Below is a small trained network, with its code and all its weights. Each question gives an input and a class and asks what happens when units are switched off, that is, made to give their printed mean instead of their output.

import numpy as np


def w(rows, s, z=0):
    codes = np.array(rows[::2]) - 128.0
    scale = np.full(codes.shape[1], s)
    scale[-1] = z or s
    return codes * scale


def norm(h):
    return h / np.sqrt((h * h).mean(-1, keepdims=True) + 1e-5)


def f(y):
    return y / 2 * (1 + np.tanh(0.7978845608 * (y + 0.044715 * y**3)))


def log_softmax(a):
    a = a - a.max(-1, keepdims=True)
    return a - np.log(np.exp(a).sum(-1, keepdims=True))


def net(x, mask):
    res = np.array(x, float).reshape(1, 3) / 4 @ E
    u = 0
    for l in range(4):
        y = f(norm(res) @ A[l][:, :-1].T + A[l][:, -1])
        res = res + np.where(mask[u : u + 10], y, B[l][:, -1]) @ B[l][:, :-1]
        u += 10
    return log_softmax(norm(res)[-1] @ U[:, :-1].T + U[:, -1])


A, B = {}, {}
E = w([
[204,252,93,87],'x0',
[248,155,225,89],'x1',
[20,173,233,232],'x2',
],0.0039)
A[0] = w([
[165,115,172,91,92],'0.n0',
[123,197,124,192,51],'0.n1',
[103,199,254,194,103],'0.n2',
[209,78,173,100,107],'0.n3',
[180,154,65,213,103],'0.n4',
[166,147,74,76,104],'0.n5',
[185,100,156,115,33],'0.n6',
[207,65,164,83,187],'0.n7',
[163,105,153,102,5],'0.n8',
[163,113,136,161,84],'0.n9',
],0.0072,0.0019)
B[0] = w([
[138,161,158,77,151],'0.n0',
[43,253,60,141,140],'0.n1',
[108,121,126,236,255],'0.n2',
[110,190,238,126,191],'0.n3',
[127,96,176,40,134],'0.n4',
[11,125,71,150,187],'0.n5',
[142,151,142,83,140],'0.n6',
[25,154,196,91,223],'0.n7',
[203,116,81,20,123],'0.n8',
[146,123,96,51,122],'0.n9',
],0.0036,0.0038)
A[1] = w([
[74,111,2,79,2],'1.n0',
[17,85,34,123,187],'1.n1',
[128,215,57,133,117],'1.n2',
[126,173,44,104,84],'1.n3',
[122,49,143,158,161],'1.n4',
[192,105,96,80,132],'1.n5',
[144,171,200,131,117],'1.n6',
[106,98,43,74,71],'1.n7',
[114,27,153,116,29],'1.n8',
[206,140,187,167,73],'1.n9',
],0.0079,0.0023)
B[1] = w([
[252,128,128,114,197],'1.n0',
[97,113,47,91,253],'1.n1',
[48,248,191,190,166],'1.n2',
[131,137,141,245,158],'1.n3',
[101,195,170,37,161],'1.n4',
[78,190,169,203,151],'1.n5',
[196,110,12,126,170],'1.n6',
[227,114,130,188,175],'1.n7',
[201,127,27,129,142],'1.n8',
[154,111,25,254,147],'1.n9',
],0.0047,0.0053)
A[2] = w([
[119,207,51,202,2],'2.n0',
[104,29,212,222,128],'2.n1',
[55,137,92,164,37],'2.n2',
[194,104,122,109,21],'2.n3',
[83,107,240,75,19],'2.n4',
[41,220,184,133,242],'2.n5',
[123,106,230,210,73],'2.n6',
[197,2,184,79,17],'2.n7',
[194,172,192,224,166],'2.n8',
[50,41,130,174,156],'2.n9',
],0.0072,0.0014)
B[2] = w([
[175,121,209,187,233],'2.n0',
[103,99,13,56,196],'2.n1',
[113,240,253,143,171],'2.n2',
[65,128,143,137,140],'2.n3',
[155,114,121,183,151],'2.n4',
[148,95,116,51,243],'2.n5',
[189,84,98,90,186],'2.n6',
[77,60,191,179,176],'2.n7',
[156,56,70,114,252],'2.n8',
[93,213,106,66,198],'2.n9',
],0.0055,0.0034)
A[3] = w([
[186,188,100,76,168],'3.n0',
[129,42,46,75,40],'3.n1',
[97,40,247,125,2],'3.n2',
[158,164,90,124,184],'3.n3',
[164,123,94,43,130],'3.n4',
[112,57,89,138,172],'3.n5',
[175,127,112,206,66],'3.n6',
[174,83,137,142,119],'3.n7',
[138,98,66,115,100],'3.n8',
[74,122,109,58,140],'3.n9',
],0.011,0.0048)
B[3] = w([
[102,33,118,163,254],'3.n0',
[193,252,226,133,253],'3.n1',
[27,156,191,76,168],'3.n2',
[112,94,146,97,236],'3.n3',
[108,125,186,187,228],'3.n4',
[189,78,179,66,238],'3.n5',
[147,128,1,145,197],'3.n6',
[58,222,76,100,187],'3.n7',
[163,234,210,150,193],'3.n8',
[189,102,44,99,219],'3.n9',
],0.0075,0.004)
U = w([
[243,181,176,82,188],'0',
[194,111,17,218,148],'1',
[82,117,32,44,157],'2',
[68,222,154,198,104],'3',
[47,103,230,47,2],'4',
[132,7,174,169,141],'5',
],0.022,0.0054)

Each question gives the input, the list of numbers given to net, and the class t.
The units are the neurons (one row each of A and B). Each row of codes is followed by its name. A weight is (code - 128) times the scale printed after its matrix; where a second scale follows, it is the last column's (A, B and U).
mask holds one flag per neuron, layer by layer. A switched-off neuron (its flag False) gives its mean, the last column of its row in B, instead of its output. The means were averaged over made-up inputs and are rounded, as every weight is.
A unit's drop is (log p(t) with every unit on - log p(t) with that unit switched off) / (log p(t) with every unit on - log p(t) with every unit switched off).
unit that matters most: the unit with the biggest drop
top k neurons: the k neurons with the biggest drops, biggest first
top k neurons in layer l: the k neurons of layer l with the biggest drops, biggest first
drop of u: that unit's drop, to one decimal
input [-5,2,6], class 0: top neuron	[2.n1]
input [1,-6,-5], class 1: top 2 neurons	[1.n3 1.n7]
input [-5,1,-5], class 4: top 2 neurons	[2.n7 3.n2]
input [0,7,-8], class 4: top 2 neurons	[1.n1 2.n7]
input [-6,-4,1], class 2: top 3 neurons	[2.n9 2.n8 1.n6]
input [-6,1,8], class 0: top 3 neurons	[2.n1 2.n6 0.n5]
input [8,0,-7], class 1: top 2 neurons in layer 1	[1.n3 1.n4]
input [7,0,2], class 3: top 3 neurons	[1.n2 0.n1 1.n0]
input [-7,0,4], class 2: top 2 neurons	[2.n9 1.n0]
input [-8,-7,1], class 2: top 2 neurons in layer 1	[1.n6 1.n4]
input [7,1,-3], class 5: top 4 neurons	[3.n0 2.n5 0.n2 1.n9]
input [3,0,-8], class 1: top 3 neurons	[1.n3 1.n7 1.n5]
input [-7,0,6], class 2: top 3 neurons in layer 2	[2.n9 2.n2 2.n8]
input [7,5,-7], class 5: unit that matters most	3.n0
input [7,2,-1], class 5: top 2 neurons	[3.n0 2.n5]
input [3,7,0], class 5: drop of 0.n7	0.3
input [6,7,-8], class 5: drop of 3.n0	0.7
input [-8,-1,-5], class 0: drop of 1.n8	0.2
